Here is a tiny trained network, its code and every weight. The questions are about switching its units off for an input and a class, where a switched-off unit gives its printed mean instead of its output.

import numpy as np


def w(rows, s, z=0):
    codes = np.array(rows[::2]) - 128.0
    scale = np.full(codes.shape[1], s)
    scale[-1] = z or s
    return codes * scale


def norm(h):
    return h / np.sqrt((h * h).mean(-1, keepdims=True) + 1e-5)


def f(y):
    return y / 2 * (1 + np.tanh(0.7978845608 * (y + 0.044715 * y**3)))


def log_softmax(a):
    a = a - a.max(-1, keepdims=True)
    return a - np.log(np.exp(a).sum(-1, keepdims=True))


def net(x, mask):
    res = np.array(x, float).reshape(1, 5) / 4 @ E
    u = 0
    for l in range(2):
        y = f(norm(res) @ A[l][:, :-1].T + A[l][:, -1])
        res = res + np.where(mask[u : u + 16], y, B[l][:, -1]) @ B[l][:, :-1]
        u += 16
    return log_softmax(norm(res)[-1] @ U[:, :-1].T + U[:, -1])


A, B = {}, {}
E = w([
[125,132,129,128],'x0',
[253,175,231,83],'x1',
[132,131,128,127],'x2',
[75,138,154,52],'x3',
[86,117,221,190],'x4',
],0.0018)
A[0] = w([
[208,100,89,245,40],'0.n1',
[181,104,37,57,61],'0.n2',
[128,128,128,128,114],'0.n3',
[191,118,92,236,18],'0.n4',
[176,102,49,66,48],'0.n5',
[130,125,126,125,99],'0.n6',
[186,171,169,109,83],'0.n7',
[142,141,115,164,11],'0.n8',
[91,96,209,184,51],'0.n9',
[128,129,128,129,125],'0.n10',
[50,104,168,4,7],'0.n11',
[135,138,121,149,43],'0.n12',
[38,117,58,170,92],'0.n13',
[128,130,128,129,100],'0.n14',
[140,151,141,124,106],'0.n15',
[89,81,221,190,55],'0.n16',
],0.0046,0.0013)
B[0] = w([
[29,148,229,33,188],'0.n1',
[146,240,159,224,173],'0.n2',
[125,129,125,126,123],'0.n3',
[38,143,189,28,162],'0.n4',
[136,223,144,202,152],'0.n5',
[120,132,122,125,117],'0.n6',
[191,61,183,201,164],'0.n7',
[79,137,102,79,97],'0.n8',
[174,232,77,155,176],'0.n9',
[128,128,127,127,127],'0.n10',
[18,159,255,55,163],'0.n11',
[98,134,105,99,102],'0.n12',
[243,54,167,132,250],'0.n13',
[123,129,121,124,118],'0.n14',
[137,101,124,141,122],'0.n15',
[187,249,78,167,196],'0.n16',
],0.007,0.0017)
A[1] = w([
[121,120,150,106,101],'1.n1',
[80,122,91,145,4],'1.n2',
[124,123,140,125,123],'1.n3',
[126,127,131,125,116],'1.n4',
[113,140,144,172,128],'1.n5',
[121,124,143,108,112],'1.n6',
[105,150,142,50,122],'1.n7',
[92,79,138,209,103],'1.n8',
[3,130,164,79,78],'1.n9',
[47,107,68,151,52],'1.n10',
[124,110,152,115,124],'1.n11',
[58,117,77,148,3],'1.n12',
[48,87,52,161,32],'1.n13',
[119,122,149,137,126],'1.n14',
[120,140,137,165,132],'1.n15',
[78,237,69,212,55],'1.n16',
],0.0064,0.0011)
B[1] = w([
[159,166,93,152,134],'1.n1',
[199,170,166,123,79],'1.n2',
[138,145,112,129,133],'1.n3',
[134,133,122,131,125],'1.n4',
[111,128,106,92,158],'1.n5',
[154,156,99,152,130],'1.n6',
[154,165,52,253,153],'1.n7',
[127,81,89,106,148],'1.n8',
[27,148,163,212,211],'1.n9',
[232,178,247,155,90],'1.n10',
[150,164,97,133,144],'1.n11',
[204,194,203,149,80],'1.n12',
[255,121,228,142,101],'1.n13',
[136,149,105,118,142],'1.n14',
[106,126,122,94,154],'1.n15',
[151,201,64,1,254],'1.n16',
],0.0092,0.0021)
U = w([
[249,29,195,144,125],'0',
[178,254,97,24,35],'1',
[49,184,177,237,23],'2',
[98,113,80,123,248],'3',
[102,114,89,118,183],'4',
],0.0069,0.0016)

Each question gives the input, the list of numbers given to net, and the class t.
The units are the neurons (one row each of A and B). Each row of codes is followed by its name. A weight is (code - 128) times the scale printed after its matrix; where a second scale follows, it is the last column's (A, B and U).
mask holds one flag per neuron, layer by layer. A switched-off neuron (its flag False) gives its mean, the last column of its row in B, instead of its output. The means were averaged over made-up inputs and are rounded, as every weight is.
A unit's drop is (log p(t) with every unit on - log p(t) with that unit switched off) / (log p(t) with every unit on - log p(t) with every unit switched off).
The circuit of an input: a set's keep is (log p(t) with only the set's units on - log p(t) with every unit switched off) / (log p(t) with every unit on - log p(t) with every unit switched off). Starting from the 12 units with the biggest drops (on a tie, the unit counted first), units are removed one at a time, each time the one whose removal leaves the highest keep (on an exact tie, the one counted first), for as long as the keep stays at least 0.8.
units of the circuit, in order: the units of the circuit, biggest drop first
most important unit: the unit with the biggest drop
top k neurons in layer l: the k neurons of layer l with the biggest drops, biggest first
drop when u is switched off: that unit's drop, to one decimal
input [0,-7,3,0,7], class 0: units of the circuit, in order : [0.n2 1.n13]
input [-7,-4,1,-7,7], class 1: top 3 neurons in layer 0 : [0.n16 0.n9 0.n11]
input [2,7,3,-4,1], class 0: units of the circuit, in order : [1.n16 1.n9]
input [-5,1,0,-5,6], class 1: units of the circuit, in order : [0.n16 1.n16]
input [0,-1,-3,6,-5], class 2: units of the circuit, in order : [0.n11 1.n9]
input [2,-6,-2,-5,2], class 0: most important unit : 0.n11
input [-5,5,0,-8,8], class 1: units of the circuit, in order : [0.n13 1.n9]
input [8,8,-2,8,-5], class 0: units of the circuit, in order : [0.n7 1.n16]
input [-5,7,5,2,3], class 0: units of the circuit, in order : [1.n16 1.n9]
input [5,6,7,-8,2], class 2: units of the circuit, in order : [0.n1 1.n16]
input [-7,-4,5,7,8], class 1: top 3 neurons in layer 0 : [0.n16 0.n9 0.n1]
input [6,-5,4,-5,7], class 1: top 3 neurons in layer 0 : [0.n16 0.n9 0.n7]
input [-4,-7,2,2,-7], class 0: top 2 neurons in layer 1 : [1.n13 1.n10]
input [1,-7,-6,-1,-5], class 0: top 2 neurons in layer 0 : [0.n16 0.n13]
input [-3,-4,-4,-7,-5], class 2: top 2 neurons in layer 0 : [0.n1 0.n4]
input [1,-8,-7,-3,-5], class 0: most important unit : 0.n13
input [-1,3,0,-6,-5], class 2: top 2 neurons in layer 0 : [0.n1 0.n4]
input [-3,7,-6,1,-7], class 0: top 3 neurons in layer 1 : [1.n9 1.n16 1.n7]
input [2,-8,7,-7,-1], class 0: top 2 neurons in layer 0 : [0.n11 0.n13]
input [-6,-2,-1,6,1], class 2: top neuron in layer 0 : [0.n11]
input [-2,2,-6,-6,8], class 1: drop when 1.n6 is switched off : 0.0
input [6,-2,-4,-7,-4], class 2: drop when 0.n1 is switched off : 0.3
input [-2,3,-1,-5,7], class 1: drop when 0.n9 is switched off : 0.2
